Here is a tiny trained network, its code and every weight. The questions are about switching its units off for an input and a class, where a switched-off unit gives its printed mean instead of its output.

import numpy as np


def w(rows, s, z=0):
    codes = np.array(rows[::2]) - 128.0
    scale = np.full(codes.shape[1], s)
    scale[-1] = z or s
    return codes * scale


def f(y):
    return y / 2 * (1 + np.tanh(0.7978845608 * (y + 0.044715 * y**3)))


def log_softmax(a):
    a = a - a.max(-1, keepdims=True)
    return a - np.log(np.exp(a).sum(-1, keepdims=True))


def net(x, mask):
    res = np.array(x, float).reshape(1, 5) / 4 @ E
    y = f(res @ A[0][:, :-1].T + A[0][:, -1])
    res = res + np.where(mask, y, B[0][:, -1]) @ B[0][:, :-1]
    return log_softmax(res[-1] @ U[:, :-1].T + U[:, -1])


A, B = {}, {}
E = w([
[129,130,73,100,129,23,96,114,131,188,222,182],'x0',
[122,137,134,116,130,119,136,131,127,129,111,131],'x1',
[125,144,106,129,110,166,163,128,150,108,161,189],'x2',
[103,172,87,176,85,160,112,138,8,162,86,161],'x3',
[95,195,97,170,198,111,187,32,134,134,148,60],'x4',
],0.015)
A[0] = w([
[95,102,169,147,106,182,112,172,128,96,101,116,152],'neuron 0',
[156,123,147,134,163,144,167,98,150,71,122,101,181],'neuron 1',
[215,56,167,58,149,83,128,108,175,143,143,172,219],'neuron 2',
[166,110,181,103,74,192,106,196,138,98,88,120,253],'neuron 3',
[100,191,79,113,154,67,146,49,118,186,196,111,41],'neuron 4',
[124,134,71,108,117,130,55,142,97,171,101,180,103],'neuron 5',
[103,178,87,188,107,157,110,139,3,178,96,161,183],'neuron 6',
[120,134,159,136,184,127,141,148,193,92,131,88,243],'neuron 7',
[130,167,134,171,144,167,193,75,120,92,112,60,116],'neuron 8',
[112,113,100,77,102,75,75,199,137,177,172,173,144],'neuron 9',
],0.011,0.0059)
B[0] = w([
[129,107,127,145,163,133,116,86,124,84,100,153,197],'neuron 0',
[116,161,134,106,129,107,142,98,160,159,106,112,180],'neuron 1',
[125,149,134,81,104,109,114,141,100,102,142,87,228],'neuron 2',
[174,138,99,110,139,87,117,110,126,99,75,138,245],'neuron 3',
[179,94,107,99,169,134,119,99,105,85,74,163,208],'neuron 4',
[135,100,145,163,83,93,105,124,139,171,141,157,187],'neuron 5',
[118,101,172,252,141,147,126,138,104,127,103,134,253],'neuron 6',
[134,156,101,114,140,133,107,119,147,160,132,115,194],'neuron 7',
[85,151,147,150,145,153,149,148,133,166,119,98,207],'neuron 8',
[139,151,164,140,107,94,125,161,131,140,164,108,223],'neuron 9',
],0.018,0.022)
U = w([
[210,140,32,36,153,164,89,71,157,80,112,141,243],'0',
[168,77,109,182,161,145,121,79,64,87,98,196,123],'1',
[120,143,133,83,81,115,107,181,104,109,234,103,161],'2',
[146,115,148,187,68,109,92,150,129,226,194,176,1],'3',
[32,193,95,100,155,174,142,80,182,207,141,112,171],'4',
[5,123,152,179,162,237,173,134,90,163,120,98,11],'5',
],0.011,0.0032)

Each question gives the input, the list of numbers given to net, and the class t.
The units are the neurons (one row each of A and B). Each row of codes is followed by its name. A weight is (code - 128) times the scale printed after its matrix; where a second scale follows, it is the last column's (A, B and U).
mask holds one flag per neuron, in row order. A switched-off neuron (its flag False) gives its mean, the last column of its row in B, instead of its output. The means were averaged over made-up inputs and are rounded, as every weight is.
A unit's drop is (log p(t) with every unit on - log p(t) with that unit switched off) / (log p(t) with every unit on - log p(t) with every unit switched off).
The circuit of an input: a set's keep is (log p(t) with only the set's units on - log p(t) with every unit switched off) / (log p(t) with every unit on - log p(t) with every unit switched off). Starting from all 10 units, units are removed one at a time, each time the one whose removal leaves the highest keep (on an exact tie, the one counted first), for as long as the keep stays at least 0.8.
units of the circuit, in order: the units of the circuit, biggest drop first
most important unit: the unit with the biggest drop
k most important neurons: the k neurons with the biggest drops, biggest first
drop of u: that unit's drop, to one decimal
input [6,-6,-1,-8,7], class 0: most important unit : neuron 4
input [-7,8,2,0,5], class 4: 2 most important neurons : [neuron 6; neuron 1]
input [7,-3,-4,-1,-5], class 2: 2 most important neurons : [neuron 2; neuron 6]
input [6,5,2,0,8], class 0: 2 most important neurons : [neuron 6; neuron 4]
input [1,-3,1,0,-2], class 2: 2 most important neurons : [neuron 6; neuron 4]
input [-6,7,-1,-3,1], class 4: 2 most important neurons : [neuron 8; neuron 4]
input [7,8,6,-4,0], class 2: 3 most important neurons : [neuron 9; neuron 3; neuron 2]
input [0,-5,1,3,8], class 5: 2 most important neurons : [neuron 8; neuron 3]
input [2,-6,3,0,-5], class 2: 2 most important neurons : [neuron 6; neuron 2]
input [1,3,-6,-3,-5], class 2: 2 most important neurons : [neuron 4; neuron 9]
input [0,2,-4,-8,5], class 4: 2 most important neurons : [neuron 3; neuron 8]
input [6,6,0,0,-8], class 2: 2 most important neurons : [neuron 2; neuron 6]
input [1,2,-2,-8,-8], class 2: 2 most important neurons : [neuron 9; neuron 2]
input [6,4,2,-6,0], class 2: units of the circuit, in order : [neuron 2]
input [-6,-8,-4,5,1], class 5: 2 most important neurons : [neuron 8; neuron 4]
input [4,3,5,1,-3], class 3: drop of neuron 5 : 0.1
input [2,-3,-3,-4,4], class 0: drop of neuron 4 : 0.2
input [6,-5,2,-4,1], class 0: drop of neuron 4 : 2.4
